Here is a tiny trained network, its code and every weight. The questions are about switching its units off for an input and a target symbol, where a switched-off unit gives its printed mean instead of its output.

import numpy as np


def w(rows, s, z=0):
    codes = np.array(rows[::2]) - 128.0
    scale = np.full(codes.shape[1], s)
    scale[-1] = z or s
    return codes * scale


def f(y):
    return y / 2 * (1 + np.tanh(0.7978845608 * (y + 0.044715 * y**3)))


def softmax(a):
    e = np.exp(a - a.max(-1, keepdims=True))
    return e / e.sum(-1, keepdims=True)


def log_softmax(a):
    a = a - a.max(-1, keepdims=True)
    return a - np.log(np.exp(a).sum(-1, keepdims=True))


def net(x, mask):
    ids = ['ΛΞΩαβγδεζηθμσφψ'.index(c) for c in x.split()]
    T = len(ids)
    res = E[ids] + P[:T]
    u = 0
    for l in range(2):
        r = res
        for j in range(3):
            rows = slice(3 * j, 3 * j + 3)
            q, k, v = (r @ M[l][rows].T for M in (Q, K, V))
            z = softmax(np.where(np.tri(T) > 0, q @ k.T / 3**0.5, -1e9)) @ v
            o = O[l][rows]
            res = res + np.where(mask[u + j], z, o[:, -1]) @ o[:, :-1]
        u += 3
        y = f(res @ A[l][:, :-1].T + A[l][:, -1])
        res = res + np.where(mask[u : u + 12], y, B[l][:, -1]) @ B[l][:, :-1]
        u += 12
    return log_softmax(res[-1] @ U[:, :-1].T + U[:, -1])


Q, K, V, O, A, B = {}, {}, {}, {}, {}, {}
E = w([
[202,161,175,164,157],'Λ',
[149,174,137,76,138],'Ξ',
[128,85,177,93,182],'Ω',
[127,113,120,85,169],'α',
[109,169,116,37,166],'β',
[112,101,156,135,116],'γ',
[127,177,95,101,91],'δ',
[164,68,140,115,211],'ε',
[151,91,121,135,148],'ζ',
[142,89,54,137,147],'η',
[145,122,160,137,125],'θ',
[120,88,109,92,106],'μ',
[182,145,25,124,131],'σ',
[157,105,154,117,176],'φ',
[158,140,252,137,84],'ψ',
],0.018)
P = w([
[70,139,151,102,113],'0',
[231,195,56,113,119],'1',
[141,189,100,198,182],'2',
[254,102,111,110,121],'3',
[121,234,129,178,170],'4',
[245,74,126,144,85],'5',
[129,200,139,224,164],'6',
[220,105,122,82,99],'7',
[93,182,152,224,148],'8',
[183,64,168,105,92],'9',
[120,165,152,252,161],'10',
[202,87,143,141,48],'11',
],0.0096)
Q[0] = w([
[91,105,129,86,10],'0.h1',
[178,229,89,167,112],'0.h1',
[226,38,149,210,212],'0.h1',
[93,149,74,103,228],'0.h2',
[147,96,165,203,164],'0.h2',
[200,147,90,100,111],'0.h2',
[73,3,175,128,34],'0.h3',
[43,121,105,107,227],'0.h3',
[72,172,95,149,82],'0.h3',
],0.0058)
K[0] = w([
[71,73,66,118,50],'0.h1',
[195,194,177,207,114],'0.h1',
[182,76,164,253,128],'0.h1',
[134,170,111,156,88],'0.h2',
[100,206,90,88,132],'0.h2',
[34,39,67,142,153],'0.h2',
[70,144,88,85,102],'0.h3',
[141,156,244,156,159],'0.h3',
[177,123,124,49,255],'0.h3',
],0.0072)
V[0] = w([
[140,39,98,99,159],'0.h1',
[197,138,165,161,224],'0.h1',
[209,100,119,192,139],'0.h1',
[133,133,175,165,192],'0.h2',
[48,56,155,93,86],'0.h2',
[1,77,183,76,130],'0.h2',
[193,116,157,117,141],'0.h3',
[200,125,184,130,157],'0.h3',
[98,39,130,106,177],'0.h3',
],0.0094)
O[0] = w([
[103,96,76,98,87,102],'0.h1',
[58,189,178,98,94,254],'0.h1',
[85,213,94,41,48,211],'0.h1',
[78,135,207,48,213,147],'0.h2',
[162,46,147,159,123,51],'0.h2',
[160,63,102,175,195,43],'0.h2',
[105,109,167,98,73,181],'0.h3',
[98,136,254,165,68,193],'0.h3',
[82,45,113,137,142,89],'0.h3',
],0.0081,0.0093)
A[0] = w([
[177,130,55,148,195,215],'0.n1',
[152,112,192,59,69,31],'0.n2',
[150,129,145,34,105,204],'0.n3',
[71,157,158,193,122,252],'0.n4',
[183,174,119,116,101,111],'0.n5',
[70,163,39,55,92,162],'0.n6',
[76,119,140,35,93,162],'0.n7',
[119,218,125,182,143,75],'0.n8',
[154,125,177,254,231,147],'0.n9',
[143,123,93,51,86,110],'0.n10',
[118,214,48,148,65,216],'0.n11',
[161,79,101,117,87,222],'0.n12',
],0.0072,0.0031)
B[0] = w([
[153,124,159,254,105,134],'0.n1',
[151,112,98,134,142,226],'0.n2',
[139,150,111,141,109,238],'0.n3',
[39,172,162,76,138,206],'0.n4',
[140,118,167,126,152,189],'0.n5',
[130,137,170,166,148,210],'0.n6',
[127,127,97,148,78,248],'0.n7',
[81,26,88,108,116,204],'0.n8',
[129,113,124,179,185,132],'0.n9',
[138,152,147,127,139,166],'0.n10',
[107,113,172,126,126,247],'0.n11',
[141,131,70,141,77,133],'0.n12',
],0.0086,0.012)
Q[1] = w([
[112,94,201,188,98],'1.h1',
[238,125,122,191,93],'1.h1',
[145,75,50,86,132],'1.h1',
[3,98,142,81,139],'1.h2',
[143,2,21,88,187],'1.h2',
[121,181,141,143,197],'1.h2',
[240,101,150,93,111],'1.h3',
[154,153,163,101,141],'1.h3',
[51,89,165,141,233],'1.h3',
],0.0067)
K[1] = w([
[134,97,75,155,128],'1.h1',
[160,213,79,116,64],'1.h1',
[17,158,186,71,91],'1.h1',
[94,149,153,73,176],'1.h2',
[95,108,120,130,172],'1.h2',
[161,168,126,182,116],'1.h2',
[124,254,77,23,22],'1.h3',
[134,209,132,135,119],'1.h3',
[104,113,103,162,149],'1.h3',
],0.0075)
V[1] = w([
[128,167,100,142,80],'1.h1',
[146,68,124,105,85],'1.h1',
[179,159,66,198,96],'1.h1',
[137,125,155,182,146],'1.h2',
[183,255,136,118,116],'1.h2',
[150,97,135,130,149],'1.h2',
[176,31,96,207,204],'1.h3',
[197,159,83,165,44],'1.h3',
[39,99,73,88,104],'1.h3',
],0.0095)
O[1] = w([
[128,68,106,116,95,116],'1.h1',
[121,201,105,56,3,128],'1.h1',
[80,100,122,66,159,146],'1.h1',
[80,168,85,122,150,108],'1.h2',
[92,38,170,145,183,249],'1.h2',
[66,176,126,116,113,73],'1.h2',
[35,176,41,100,142,40],'1.h3',
[141,6,85,56,125,115],'1.h3',
[184,214,161,59,8,115],'1.h3',
],0.0062,0.019)
A[1] = w([
[203,125,166,87,170,223],'1.n1',
[177,139,38,197,99,179],'1.n2',
[205,89,104,77,173,186],'1.n3',
[67,89,155,141,86,128],'1.n4',
[170,139,176,159,106,254],'1.n5',
[144,180,129,14,95,218],'1.n6',
[2,91,125,96,166,199],'1.n7',
[169,150,109,74,86,169],'1.n8',
[181,97,159,141,73,106],'1.n9',
[138,112,97,78,122,194],'1.n10',
[111,51,155,76,149,132],'1.n11',
[206,61,86,136,65,89],'1.n12',
],0.0085,0.0023)
B[1] = w([
[59,105,62,95,108,221],'1.n1',
[96,55,171,126,153,139],'1.n2',
[93,218,86,126,61,148],'1.n3',
[219,106,50,150,186,195],'1.n4',
[88,96,117,11,94,247],'1.n5',
[151,82,159,173,45,168],'1.n6',
[221,75,61,185,153,255],'1.n7',
[125,95,155,155,214,141],'1.n8',
[50,158,32,90,176,246],'1.n9',
[213,196,150,193,3,138],'1.n10',
[218,184,96,215,88,190],'1.n11',
[185,231,107,74,164,174],'1.n12',
],0.0048,0.021)
U = w([
[74,30,182,70,99,193],'Λ',
[162,135,170,170,183,183],'Ξ',
[126,217,124,159,117,82],'Ω',
[88,155,127,127,142,132],'α',
[103,139,140,59,238,3],'β',
[85,149,122,104,163,128],'γ',
[189,97,126,131,187,14],'δ',
[124,178,154,156,80,59],'ε',
[109,121,146,180,73,81],'ζ',
[155,122,119,127,94,161],'η',
[109,134,169,146,168,158],'θ',
[190,186,59,73,86,138],'μ',
[255,106,188,221,133,102],'σ',
[106,165,172,153,128,186],'φ',
[140,132,189,193,166,94],'ψ',
],0.0075,0.0032)

Each question gives the input, a string of symbols that net reads in full, and the target symbol t.
The units are the heads (3 rows each of Q, K, V and O) and the neurons (one row each of A and B). Each row of codes is followed by its name. A weight is (code - 128) times the scale printed after its matrix; where a second scale follows, it is the last column's (O, A, B and U).
mask holds one flag per unit, layer by layer, with each layer's heads first. A switched-off unit (its flag False) gives its mean, the last column of its rows in O or B, instead of its output. The means were averaged over made-up inputs and are rounded, as every weight is.
A unit's drop is (log p(t) with every unit on - log p(t) with that unit switched off) / (log p(t) with every unit on - log p(t) with every unit switched off).
The circuit of an input: a set's keep is (log p(t) with only the set's units on - log p(t) with every unit switched off) / (log p(t) with every unit on - log p(t) with every unit switched off). Starting from the 12 units with the biggest drops (on a tie, the unit counted first), units are removed one at a time, each time the one whose removal leaves the highest keep (on an exact tie, the one counted first), for as long as the keep stays at least 0.8.
circuit, biggest first: the units of the circuit, biggest drop first
unit that matters most: the unit with the biggest drop
k most important neurons: the k neurons with the biggest drops, biggest first
top k neurons in layer l: the k neurons of layer l with the biggest drops, biggest first
heads that matter: for each layer, one digit per head in row order, 1 if its drop is at least 0.15 and else 0, layers parted by /
input Ω σ φ Λ ψ δ μ, target Ω: circuit, biggest first : [0.h2, 1.h3, 1.h1]
input μ β ψ μ Ξ δ Ω, target μ: 2 most important neurons : [1.n7, 0.n12]
input ε ε γ, target ε: unit that matters most : 1.h3
input Λ Ξ α Λ η, target Λ: circuit, biggest first : [1.h3, 1.n7, 1.h2, 0.h3]
input Λ Ω Λ σ δ, target Λ: heads that matter : 000 / 001
input σ η ζ μ, target μ: circuit, biggest first : [1.h3, 1.n12, 0.h1, 0.h2]
input γ μ δ μ γ, target γ: circuit, biggest first : [0.h1, 0.h2, 1.h3, 0.n9]
input δ Λ δ ε μ, target δ: 2 most important neurons : [1.n7, 0.n1]
input γ μ Λ μ δ σ η, target γ: heads that matter : 111 / 001
input γ Λ Ξ Λ Ω μ θ Λ γ, target γ: circuit, biggest first : [1.h3, 0.h1, 0.h2]
input σ β Λ ζ Λ Λ μ δ μ, target σ: heads that matter : 101 / 000
input Ω ε α μ θ, target Ω: circuit, biggest first : [1.h3, 0.h2, 0.h1, 1.h1]
input σ μ ε α Ω θ Λ, target σ: 2 most important neurons : [1.n11, 0.n4]
input δ μ Λ, target δ: heads that matter : 111 / 101
input μ ε β Ω Λ Ω θ γ σ, target μ: circuit, biggest first : [1.h3, 0.h1, 0.h2, 1.h1]
input Λ ψ φ γ φ, target Λ: top 2 neurons in layer 1 : [1.n5, 1.n7]
input Λ φ φ Λ φ β γ, target Λ: most important neuron : [1.n5]
input δ μ Ω, target δ: 3 most important neurons : [1.n7, 0.n1, 0.n8]
input β φ ε, target β: 2 most important neurons : [0.n1, 0.n8]
input β Λ θ Λ φ φ Λ β, target Λ: unit that matters most : 1.h3
input Ω ζ δ Λ Λ θ δ, target Ω: heads that matter : 111 / 101
input δ φ β δ Ω, target δ: heads that matter : 111 / 001
input Λ μ δ ψ μ φ, target μ: top 3 neurons in layer 0 : [0.n4, 0.n6, 0.n11]
input δ θ μ Λ Ξ Λ, target Λ: heads that matter : 100 / 001
input θ θ α δ δ Λ μ ψ, target μ: heads that matter : 100 / 001
input μ μ η σ δ, target μ: heads that matter : 111 / 101
input γ σ η α ε, target γ: heads that matter : 111 / 001
input δ φ ζ Λ δ Ξ Λ μ φ Λ φ, target δ: unit that matters most : 0.h1
input σ η μ ε μ Λ Λ σ μ δ σ θ, target μ: 2 most important neurons : [1.n12, 1.n11]
